The symbols move the nodes like this.
* | v g x h n l
j386 | j308 j138 j72 j606 none j912
j896 | j762 j905 j539 j388 j891 j58
j419 | j219 j606 j891 j669 none j373
j777 | j651 j968 j36 j830 none j386
j944 | j58 j664 j830 j716 none j891
j59 | none j825 j831 j741 j56 j688
j569 | j59 j712 j946 j905 j72 j685
j853 | none j423 j683 j85 j388 j772
j830 | j517 j944 j664 j837 none j606
j716 | j525 j984 j837 j968 none j522
j522 | j299 j669 j902 j138 none j170
j139 | none j820 j516 j59 j315 j423
j48 | none j593 j681 j513 j651 j825
j960 | none j762 j741 j820 j619 j392
j825 | none j831 j59 j960 j308 j592
j619 | j513 j690 j219 j353 j830 j539
j308 | j48 j499 j56 j619 j777 j712
j772 | none j794 j428 j593 j525 j516
j946 | j831 j569 j712 j896 j138 j268
j539 | j960 j896 j905 j159 j606 j517
j664 | j695 j830 j944 j984 none j419
j683 | none j853 j423 j592 j159 j428
j681 | none j48 j593 j609 j685 j59
j712 | j825 j946 j569 j539 j386 j651
j794 | none j428 j772 j681 j451 j139
j912 | j712 j834 j687 j657 none j777
j428 | none j772 j794 j48 j390 j820
j741 | none j960 j762 j139 j219 j38
j38 | none j392 j141 j423 j905 j609
j902 | j353 j522 j669 j386 none j746
j516 | none j139 j820 j831 j299 j853
j517 | j392 j58 j695 j390 j657 j619
j891 | j690 j419 j606 j522 none j354
j687 | j569 j912 j834 j373 none j36
j390 | j683 j525 j451 j651 j746 j353
j36 | j685 j777 j968 j664 none j72
j72 | j56 j386 j138 j419 none j687
j593 | none j681 j48 j897 j268 j831
j905 | j741 j539 j896 j735 j419 j695
j56 | j681 j308 j499 j219 j36 j569
j423 | none j683 j853 j688 j735 j794
j735 | j139 j159 j388 j569 j669 j451
j451 | j423 j390 j525 j685 j474 j315
j984 | j451 j837 j716 j36 none j669
j353 | j428 j299 j315 j308 j837 j159
j315 | j794 j353 j299 j56 j984 j735
j373 | j905 j657 j354 j474 none j664
j968 | j268 j36 j777 j944 none j138
j746 | j159 j170 j474 j912 none j837
j762 | none j741 j960 j516 j690 j141
j138 | j499 j72 j386 j891 none j834
j159 | j820 j388 j735 j712 j902 j390
j141 | none j38 j392 j853 j896 j897
j690 | j897 j219 j619 j299 j944 j896
j651 | j592 j268 j685 j517 j912 j308
j685 | j688 j651 j268 j695 j687 j56
j525 | j853 j451 j390 j268 j170 j299
j897 | none j609 j513 j772 j58 j762
j669 | j315 j902 j522 j72 none j474
j299 | j772 j315 j353 j499 j716 j388
j388 | j516 j735 j159 j946 j522 j525
j657 | j539 j354 j373 j746 none j830
j170 | j388 j474 j746 j834 none j716
j392 | none j141 j38 j683 j539 j513
j831 | none j59 j825 j762 j499 j85
j820 | none j516 j139 j825 j353 j683
j85 | none j688 j592 j141 j946 j593
j592 | none j85 j688 j392 j712 j48
j499 | j593 j56 j308 j690 j968 j946
j354 | j896 j373 j657 j170 none j944
j688 | none j592 j85 j38 j569 j681
j609 | none j513 j897 j794 j695 j741
j513 | none j897 j609 j428 j517 j960
j268 | j85 j685 j651 j58 j834 j499
j474 | j735 j746 j170 j687 none j984
j606 | j619 j891 j419 j902 none j657
j695 | j38 j517 j58 j451 j373 j219
j219 | j609 j619 j690 j315 j664 j905
j58 | j141 j695 j517 j525 j354 j690
j837 | j390 j716 j984 j777 none j902
j834 | j946 j687 j912 j354 none j968

In the rows, 478 stands for zero.

The rows follow the links: the fewer symbols apart two nodes are, the more alike their rows tend to be.

Each row is also shifted at random along 4 hidden directions that mean nothing.

One row for each node, in no order:
Each row is one node's numbers.
r1:  536   478   468   579   617   462   284   544   552   472   666   425   534   584   494   417   641   435   494   579   466   428   364   632   556   565   438   579   611   458   505
r2:  445   474   567   465   498   408   414   447   489   424   442   419   566   583   509   549   493   534   550   486   420   644   579   372   617   297   523   396   446   507   507
r3:  602   586   365   618   566   374   412   546   520   428   636   422   463   483   422   505   481   387   414   608   450   456   414   612   404   601   410   436   540   505   556
r4:  333   427   227   338   400   563   537   456   427   614   387   348   394   332   444   468   459   525   219   390   417   358   328   660   360   581   517   477   557   417   591
r5:  451   418   373   291   653   576   426   488   526   476   521   339   414   647   485   401   505   529   370   575   392   388   432   611   533   470   448   528   639   403   512
r6:  446   455   452   672   399   249   433   552   586   537   594   427   514   332   393   466   703   498   551   506   486   654   518   427   617   604   450   603   501   529   514
r7:  496   313   373   435   411   586   250   478   455   671   510   286   432   382   494   491   526   502   439   581   423   347   491   513   564   389   441   564   625   562   503
r8:  681   543   566   643   520   435   412   462   559   383   540   444   599   411   454   506   519   494   508   448   352   566   403   678   386   521   478   370   426   457   592
r9:  613   554   626   538   569   439   459   421   514   397   512   513   505   419   569   500   469   521   521   496   454   554   439   597   348   482   451   446   412   543   408
r10:  694   503   446   490   330   478   553   509   372   607   532   379   492   386   464   557   318   478   383   446   516   414   491   526   414   544   454   402   556   472   578
r11:  517   540   574   560   532   219   482   435   533   439   566   388   545   553   429   547   569   511   440   505   445   709   565   405   537   483   487   405   531   494   572
r12:  432   432   421   324   632   579   382   372   460   468   450   366   355   531   603   498   480   549   495   639   415   410   460   476   483   348   413   475   516   597   387
r13:  598   569   511   481   617   584   509   545   492   408   504   600   469   585   531   443   389   392   474   518   578   369   364   550   360   480   443   486   402   471   405
r14:  412   585   592   556   513   523   546   525   474   392   494   704   453   544   502   427   446   425   624   460   608   481   525   369   442   475   464   523   393   479   337
r15:  693   338   446   477   456   382   437   462   526   458   498   328   424   356   410   398   571   624   530   503   363   523   544   479   618   540   386   519   553   451   504
r16:  502   462   406   541   456   489   369   653   539   549   557   424   502   482   517   469   566   427   521   481   573   483   416   533   608   464   522   620   533   450   476
r17:  478   438   598   448   472   566   419   476   364   598   603   476   606   654   507   474   381   457   505   436   526   382   542   484   518   420   459   428   612   457   486
r18:  606   440   600   517   439   508   328   408   398   555   523   456   614   539   495   561   417   455   554   484   421   418   572   401   545   389   452   398   505   582   533
r19:  392   517   516   421   574   589   518   450   409   529   406   621   535   622   522   501   490   325   455   444   557   379   436   387   408   450   572   503   406   494   341
r20:  565   510   506   443   549   556   614   338   450   420   445   585   529   427   484   280   491   518   369   320   388   380   419   589   295   723   475   472   431   440   414
r21:  458   467   554   519   436   501   532   409   486   447   453   642   562   507   391   364   565   447   486   296   441   434   525   417   491   628   568   465   451   408   498
r22:  336   594   511   609   479   301   427   465   537   521   632   426   537   467   488   521   507   502   460   513   475   590   468   604   455   488   422   424   573   483   560
r23:  621   446   366   351   421   459   528   502   431   536   541   263   400   427   500   496   355   606   357   498   456   508   485   640   459   481   388   448   637   433   563
r24:  299   505   437   352   589   451   481   449   438   491   464   468   337   599   566   549   469   433   447   660   562   494   489   318   541   352   444   536   524   586   348
r25:  716   461   518   492   486   482   554   439   511   248   391   518   462   430   410   440   422   523   512   420   322   473   546   458   462   555   449   333   354   411   575
r26:  569   561   602   576   495   527   483   601   488   448   592   528   577   589   476   466   366   441   545   434   529   467   480   572   480   451   454   407   474   415   528
r27:  630   418   371   449   395   615   485   570   389   590   470   455   511   460   453   457   440   401   351   415   512   337   423   550   483   509   545   486   534   385   523
r28:  508   473   512   395   519   589   537   359   445   345   375   566   382   453   523   401   389   577   529   523   423   477   506   442   428   476   392   429   396   519   370
r29:  393   513   535   541   549   463   456   402   556   360   414   621   448   379   500   444   550   537   572   483   417   522   443   486   409   514   444   519   363   526   395
r30:  321   462   297   496   439   413   471   606   557   531   477   420   407   356   456   521   520   447   424   486   549   527   356   537   469   461   510   566   498   470   556
r31:  463   550   544   624   317   415   535   661   504   508   477   548   593   484   479   528   482   399   591   377   650   629   478   406   594   350   601   512   362   407   490
r32:  554   390   469   508   306   496   482   499   482   524   381   527   517   314   412   475   461   455   514   374   481   437   549   381   520   524   539   462   400   476   521
r33:  466   520   596   579   470   449   469   373   447   442   394   678   498   449   484   505   512   391   619   448   516   470   555   209   453   461   520   457   302   598   381
r34:  443   576   521   551   530   403   534   457   536   401   515   610   414   446   461   457   462   478   540   526   515   506   478   463   368   600   382   475   433   521   390
r35:  291   537   564   601   465   276   465   410   464   577   518   449   649   492   422   571   563   443   441   409   474   617   536   354   472   510   570   449   502   543   548
r36:  306   582   428   494   600   415   493   473   520   436   452   520   430   481   537   532   531   440   429   547   538   504   354   493   346   509   468   526   432   540   408
r37:  732   591   646   547   512   427   538   377   366   537   584   545   531   527   480   530   335   406   450   505   559   447   539   418   332   550   385   439   511   592   397
r38:  726   391   389   488   458   445   463   542   508   431   404   407   469   409   450   520   546   449   448   522   445   511   488   426   559   421   534   467   405   470   544
r39:  533   411   461   540   487   350   451   626   486   514   474   414   554   574   424   523   694   360   550   495   589   613   526   261   745   400   632   605   447   452   460
r40:  406   383   333   287   532   630   402   440   456   403   400   358   350   527   517   488   425   535   422   609   332   336   423   540   471   317   457   395   474   474   584
r41:  112   432   547   385   575   416   547   386   533   445   412   534   436   588   516   353   675   557   549   423   463   605   508   332   560   448   541   594   452   436   317
r42:  625   434   418   563   323   442   522   524   425   572   504   516   462   368   382   488   389   442   495   469   591   424   553   348   489   595   454   472   516   478   521
r43:  592   438   311   442   450   440   536   579   465   467   456   357   384   467   436   557   451   450   334   496   501   510   438   425   502   511   516   446   473   410   581
r44:  238   481   354   444   387   306   612   473   525   449   349   453   434   364   401   486   650   554   426   381   472   656   486   384   567   527   618   508   403   387   526
r45:  514   427   486   544   364   484   424   538   565   500   482   402   500   344   489   486   499   558   515   443   433   540   437   671   498   388   478   476   461   451   551
r46:  835   417   444   464   418   472   573   601   477   397   467   487   455   529   392   403   443   527   538   442   521   448   554   396   561   560   447   487   502   359   518
r47:  521   408   444   471   561   246   384   435   536   465   687   334   382   506   427   419   584   578   473   633   395   560   650   415   613   644   350   529   670   522   499
r48:  492   480   615   466   538   430   479   393   488   427   431   487   497   519   583   541   456   499   550   534   473   576   548   385   492   325   483   424   374   587   389
r49:  562   438   502   595   326   483   548   562   466   522   454   579   547   454   366   462   500   353   567   333   602   470   570   259   594   535   590   471   399   406   483
r50:  634   430   460   418   370   549   555   548   430   448   388   375   477   404   481   531   349   508   467   432   465   498   485   507   466   340   530   381   435   409   552
r51:  721   450   447   528   523   521   350   394   483   460   460   489   559   427   462   520   530   404   398   496   331   340   461   477   414   567   497   400   434   561   586
r52:  502   524   533   517   619   494   319   427   542   428   491   518   434   512   561   523   575   408   564   615   498   469   408   485   448   425   420   535   418   612   371
r53:  382   356   451   434   466   510   296   320   482   540   484   461   517   368   431   387   535   590   499   503   273   366   540   525   527   562   380   491   568   527   504
r54:  503   493   436   557   522   535   386   510   537   371   395   516   493   440   462   530   510   381   496   495   395   457   364   561   448   461   517   420   363   501   569
r55:  739   623   395   465   522   440   591   573   382   377   433   539   408   625   401   648   266   282   465   590   595   437   556   233   484   443   482   303   368   460   556
r56:  483   473   576   349   620   470   529   394   449   475   559   374   479   588   581   377   525   629   402   496   431   509   486   643   411   506   420   504   589   444   368
r57:  598   524   515   626   514   417   474   539   588   340   586   550   548   496   379   322   564   463   545   423   438   480   465   568   462   686   458   493   478   396   541
r58:  410   393   417   492   311   612   408   634   470   489   461   490   371   366   500   464   330   525   675   559   542   462   520   425   630   299   394   517   474   489   495
r59:  600   482   498   571   457   578   394   492   544   348   467   552   415   407   433   416   378   458   624   525   429   396   519   526   467   515   364   435   425   462   581
r60:  572   482   488   515   542   526   408   432   473   530   490   531   607   634   434   465   532   305   429   439   522   339   433   410   521   535   530   464   500   460   515
r61:  357   508   579   408   480   621   498   339   394   519   344   558   519   474   580   528   351   509   479   433   436   422   452   495   371   350   495   367   408   534   414
r62:  480   387   493   429   334   552   506   522   430   632   501   411   576   469   496   454   440   489   407   360   495   428   509   558   526   440   522   489   569   397   480
r63:  455   464   489   413   496   576   581   538   488   373   432   574   439   680   415   401   407   464   598   444   547   463   568   313   611   429   480   449   464   352   467
r64:  465   498   477   557   400   394   415   444   441   559   565   534   464   513   372   495   389   394   557   539   529   404   639   291   529   563   367   462   559   567   505
r65:  472   442   472   407   609   585   385   316   459   530   495   446   420   450   576   454   524   489   408   569   366   310   408   558   357   500   399   481   514   602   382
r66:  268   582   536   521   514   329   561   400   546   419   471   491   497   392   543   516   569   554   391   404   455   639   396   643   285   554   489   507   416   496   436
r67:  583   512   370   439   520   514   441   456   391   567   529   490   482   506   423   544   350   336   352   564   468   334   464   423   391   566   435   430   565   505   566
r68:  619   601   667   546   532   554   465   568   481   490   639   560   506   672   609   491   342   420   625   546   618   454   510   465   473   368   359   485   502   562   365
r69:  501   564   444   598   350   405   604   619   494   477   434   472   497   353   439   546   400   451   423   368   579   591   438   537   363   448   537   424   385   396   565
r70:  270   550   402   359   520   593   575   392   387   513   339   564   433   480   535   519   399   394   316   458   494   347   388   473   271   495   511   428   444   536   410
r71:  411   427   439   523   432   407   442   545   600   499   554   429   530   345   424   323   691   602   485   400   429   565   432   624   570   601   513   632   537   367   511
r72:  687   462   583   452   572   455   497   463   462   458   632   382   571   662   496   412   502   540   473   486   414   543   537   555   585   484   451   420   620   397   512
r73:  505   502   604   425   577   462   500   330   431   569   554   500   582   513   574   401   546   569   413   404   432   446   477   635   390   577   480   512   544   472   373
r74:  605   508   563   521   605   294   534   383   484   403   574   495   390   522   463   439   570   510   516   569   446   566   587   346   453   637   394   494   505   551   385
r75:  226   499   505   379   582   333   540   355   506   493   483   398   469   495   550   502   600   585   375   448   411   657   465   526   404   456   507   498   543   528   380
r76:  356   540   423   543   456   448   412   545   521   490   602   580   382   527   447   473   344   466   621   635   517   456   568   410   545   485   321   474   555   512   504
r77:  439   562   517   488   478   495   567   368   394   457   413   649   405   450   474   491   347   426   457   458   516   415   555   339   375   578   437   423   417   532   398
r78:  680   454   430   612   436   406   351   590   598   485   480   436   535   348   456   546   620   402   521   519   496   553   419   501   563   463   504   565   411   527   537
r79:  640   519   527   451   637   553   538   481   427   434   482   554   426   688   524   476   455   368   524   576   563   437   452   366   494   436   466   493   451   475   368
r80:  529   414   575   615   326   336   453   439   485   608   427   452   631   367   430   569   608   423   512   350   489   638   522   382   590   428   620   486   382   535   529
r81:  539   417   542   521   423   355   556   557   503   528   495   365   581   526   458   487   672   516   470   364   488   653   494   460   628   441   598   528   485   398   470

Some nodes, each with its row:
j905 r1
j522 r73
j619 r76
j353 r64
j712 r63
j499 r11
j85 r81
j58 r8
j517 r59
j38 r16
j683 r49
j762 r69
j735 r60
j772 r80
j984 r70
j513 r58
j419 r13
j669 r19
j946 r72
j516 r10
j386 r41
j695 r54
j657 r29
j59 r43
j354 r9
j474 r65

Row, symbols taken left to right, then the row they reach:
r30 x l: r31
r62 x h: r46
r27 h g x: r39
r67 x h n: r75
r45 x h n: r53
r44 h h: r42
r3 x n: r66
r47 h g l: r26
r50 l: r23
r14 l x l: r36
r6 g g h: r4
r17 x g l: r18
r79 v: r55
r38 h h n: r51
r32 n n: r33
r34 h l: r20
r56 g l h: r52

